Below is a small trained network, with its code and all its weights. Each question gives an input and a target symbol and asks what happens when units are switched off, that is, made to give their printed mean instead of their output.

import numpy as np


def w(rows, s, z=0):
    codes = np.array(rows[::2]) - 128.0
    scale = np.full(codes.shape[1], s)
    scale[-1] = z or s
    return codes * scale


def f(y):
    return y / 2 * (1 + np.tanh(0.7978845608 * (y + 0.044715 * y**3)))


def softmax(a):
    e = np.exp(a - a.max(-1, keepdims=True))
    return e / e.sum(-1, keepdims=True)


def log_softmax(a):
    a = a - a.max(-1, keepdims=True)
    return a - np.log(np.exp(a).sum(-1, keepdims=True))


def net(x, mask):
    ids = ['ΦΨΩαγδεζηθλμξπσ'.index(c) for c in x.split()]
    T = len(ids)
    res = E[ids] + P[:T]
    u = 0
    for l in range(2):
        q, k, v = (res @ M[l].T for M in (Q, K, V))
        z = softmax(np.where(np.tri(T) > 0, q @ k.T / 3**0.5, -1e9)) @ v
        res = res + np.where(mask[u], z, O[l][:, -1]) @ O[l][:, :-1]
        u += 1
        y = f(res @ A[l][:, :-1].T + A[l][:, -1])
        res = res + np.where(mask[u : u + 12], y, B[l][:, -1]) @ B[l][:, :-1]
        u += 12
    return log_softmax(res[-1] @ U[:, :-1].T + U[:, -1])


Q, K, V, O, A, B = {}, {}, {}, {}, {}, {}
E = w([
[138,245,161],'Φ',
[83,155,130],'Ψ',
[44,120,187],'Ω',
[62,94,107],'α',
[61,132,126],'γ',
[114,193,74],'δ',
[42,85,147],'ε',
[123,110,135],'ζ',
[121,207,98],'η',
[91,172,178],'θ',
[144,248,108],'λ',
[35,92,173],'μ',
[113,196,139],'ξ',
[85,143,142],'π',
[82,146,100],'σ',
],0.017)
P = w([
[46,250,3],'0',
[238,202,117],'1',
[243,206,129],'2',
[235,201,135],'3',
[229,208,127],'4',
[226,194,138],'5',
[222,198,117],'6',
[195,195,134],'7',
[212,180,126],'8',
[221,194,107],'9',
],0.0043)
Q[0] = w([
[131,106,147],'0.h0',
[253,70,135],'0.h0',
[157,111,174],'0.h0',
],0.039)
K[0] = w([
[149,126,108],'0.h0',
[253,36,181],'0.h0',
[164,86,111],'0.h0',
],0.04)
V[0] = w([
[60,43,90],'0.h0',
[162,194,245],'0.h0',
[191,178,8],'0.h0',
],0.016)
O[0] = w([
[166,68,76,120],'0.h0',
[58,207,112,79],'0.h0',
[163,120,255,255],'0.h0',
],0.013,0.0033)
A[0] = w([
[216,171,102,68],'0.n0',
[7,49,176,101],'0.n1',
[62,152,92,48],'0.n2',
[196,173,84,143],'0.n3',
[99,100,207,133],'0.n4',
[95,94,120,128],'0.n5',
[201,191,107,102],'0.n6',
[195,179,110,107],'0.n7',
[197,143,2,116],'0.n8',
[215,188,116,137],'0.n9',
[145,138,120,2],'0.n10',
[114,128,244,96],'0.n11',
],0.0056,0.0077)
B[0] = w([
[99,103,110,124],'0.n0',
[138,165,150,143],'0.n1',
[147,125,98,141],'0.n2',
[109,101,147,156],'0.n3',
[135,138,42,210],'0.n4',
[130,143,157,129],'0.n5',
[113,107,107,135],'0.n6',
[112,100,105,133],'0.n7',
[108,119,251,209],'0.n8',
[113,95,101,158],'0.n9',
[125,156,161,108],'0.n10',
[138,147,16,254],'0.n11',
],0.016,0.008)
Q[1] = w([
[160,92,81],'1.h0',
[164,194,133],'1.h0',
[250,188,173],'1.h0',
],0.024)
K[1] = w([
[75,208,111],'1.h0',
[195,101,209],'1.h0',
[13,99,251],'1.h0',
],0.016)
V[1] = w([
[254,198,91],'1.h0',
[65,157,110],'1.h0',
[45,178,86],'1.h0',
],0.0089)
O[1] = w([
[254,182,211,149],'1.h0',
[82,157,185,204],'1.h0',
[74,178,218,254],'1.h0',
],0.0093,0.0037)
A[1] = w([
[93,129,111,132],'1.n0',
[40,181,75,114],'1.n1',
[146,174,187,4],'1.n2',
[147,64,83,59],'1.n3',
[171,121,72,98],'1.n4',
[177,114,51,112],'1.n5',
[123,134,114,124],'1.n6',
[102,32,181,136],'1.n7',
[77,138,220,73],'1.n8',
[79,78,2,60],'1.n9',
[121,58,104,65],'1.n10',
[150,29,187,45],'1.n11',
],0.0063,0.018)
B[1] = w([
[151,133,134,162],'1.n0',
[135,58,148,254],'1.n1',
[19,101,6,140],'1.n2',
[190,114,101,153],'1.n3',
[117,110,155,173],'1.n4',
[101,102,184,208],'1.n5',
[128,118,132,129],'1.n6',
[104,142,53,209],'1.n7',
[146,126,150,196],'1.n8',
[139,197,128,183],'1.n9',
[153,170,87,151],'1.n10',
[182,180,167,148],'1.n11',
],0.024,0.009)
U = w([
[96,121,71,108],'Φ',
[182,234,154,104],'Ψ',
[70,180,153,109],'Ω',
[212,151,103,73],'α',
[182,40,172,118],'γ',
[129,152,137,196],'δ',
[137,154,136,165],'ε',
[132,114,109,255],'ζ',
[124,232,114,76],'η',
[142,158,145,208],'θ',
[70,60,147,73],'λ',
[112,142,253,102],'μ',
[148,175,71,103],'ξ',
[216,173,220,56],'π',
[138,208,182,203],'σ',
],0.0048,0.0066)

Each question gives the input, a string of symbols that net reads in full, and the target symbol t.
The units are the heads (3 rows each of Q, K, V and O) and the neurons (one row each of A and B). Each row of codes is followed by its name. A weight is (code - 128) times the scale printed after its matrix; where a second scale follows, it is the last column's (O, A, B and U).
mask holds one flag per unit, layer by layer, with each layer's heads first. A switched-off unit (its flag False) gives its mean, the last column of its rows in O or B, instead of its output. The means were averaged over made-up inputs and are rounded, as every weight is.
A unit's drop is (log p(t) with every unit on - log p(t) with that unit switched off) / (log p(t) with every unit on - log p(t) with every unit switched off).
The circuit of an input: a set's keep is (log p(t) with only the set's units on - log p(t) with every unit switched off) / (log p(t) with every unit on - log p(t) with every unit switched off). Starting from the 12 units with the biggest drops (on a tie, the unit counted first), units are removed one at a time, each time the one whose removal leaves the highest keep (on an exact tie, the one counted first), for as long as the keep stays at least 0.8.
units of the circuit, in order: the units of the circuit, biggest drop first
k most important neurons: the k neurons with the biggest drops, biggest first
k most important neurons of layer l: the k neurons of layer l with the biggest drops, biggest first
input Ω Ω δ θ, target λ: units of the circuit, in order	(0.h0, 1.h0, 0.n8, 1.n1)
input μ θ σ ε η η μ, target Φ: units of the circuit, in order	(0.h0, 1.h0, 0.n8, 1.n7)
input η Ω γ σ γ, target Ψ: 2 most important neurons	(0.n11, 1.n1)
input α γ δ α γ ε λ σ θ η, target α: units of the circuit, in order	(0.h0, 1.h0, 1.n3)
input Φ μ ξ, target Ω: units of the circuit, in order	(0.h0, 1.h0)
input ε δ Ω Ω λ ε, target ξ: 3 most important neurons of layer 0	(0.n8, 0.n11, 0.n4)
input δ δ μ δ Ω Ω Ω σ θ σ, target π: units of the circuit, in order	(0.h0, 1.h0, 0.n11, 1.n7)
input Φ σ θ Φ ξ, target Ω: units of the circuit, in order	(1.n2, 0.h0, 1.h0)
input σ δ η Ψ γ Ψ σ π, target γ: units of the circuit, in order	(0.h0, 1.h0)
input α Φ σ γ θ σ θ, target α: units of the circuit, in order	(0.h0, 1.h0, 1.n3, 1.n9)
input η η θ, target Ψ: units of the circuit, in order	(1.h0, 0.h0, 0.n11, 1.n1)
input λ γ α, target η: 3 most important neurons	(1.n2, 0.n11, 0.n4)
input Φ θ Ψ ξ δ σ γ Φ, target Ω: units of the circuit, in order	(1.n2, 0.h0, 1.h0)
input σ ε σ Ω ε σ Ω θ η, target γ: units of the circuit, in order	(0.h0, 1.h0, 1.n5)
input μ μ λ γ π, target Φ: most important neuron	(0.n8)
input λ Ω η, target η: 4 most important neurons	(1.n2, 0.n11, 0.n4, 1.n1)
input λ π γ ξ γ γ Φ Ω ε Ψ, target η: 2 most important neurons	(1.n2, 0.n11)
input μ θ η μ Ω σ, target Φ: 2 most important neurons of layer 0	(0.n8, 0.n11)
input ε δ Φ σ α, target ξ: 2 most important neurons	(0.n8, 1.n7)
input Φ ξ ξ Ω γ ε Φ σ, target Ω: 2 most important neurons	(1.n2, 0.n11)
input Ω Ω Ψ δ, target λ: most important neuron	(0.n8)
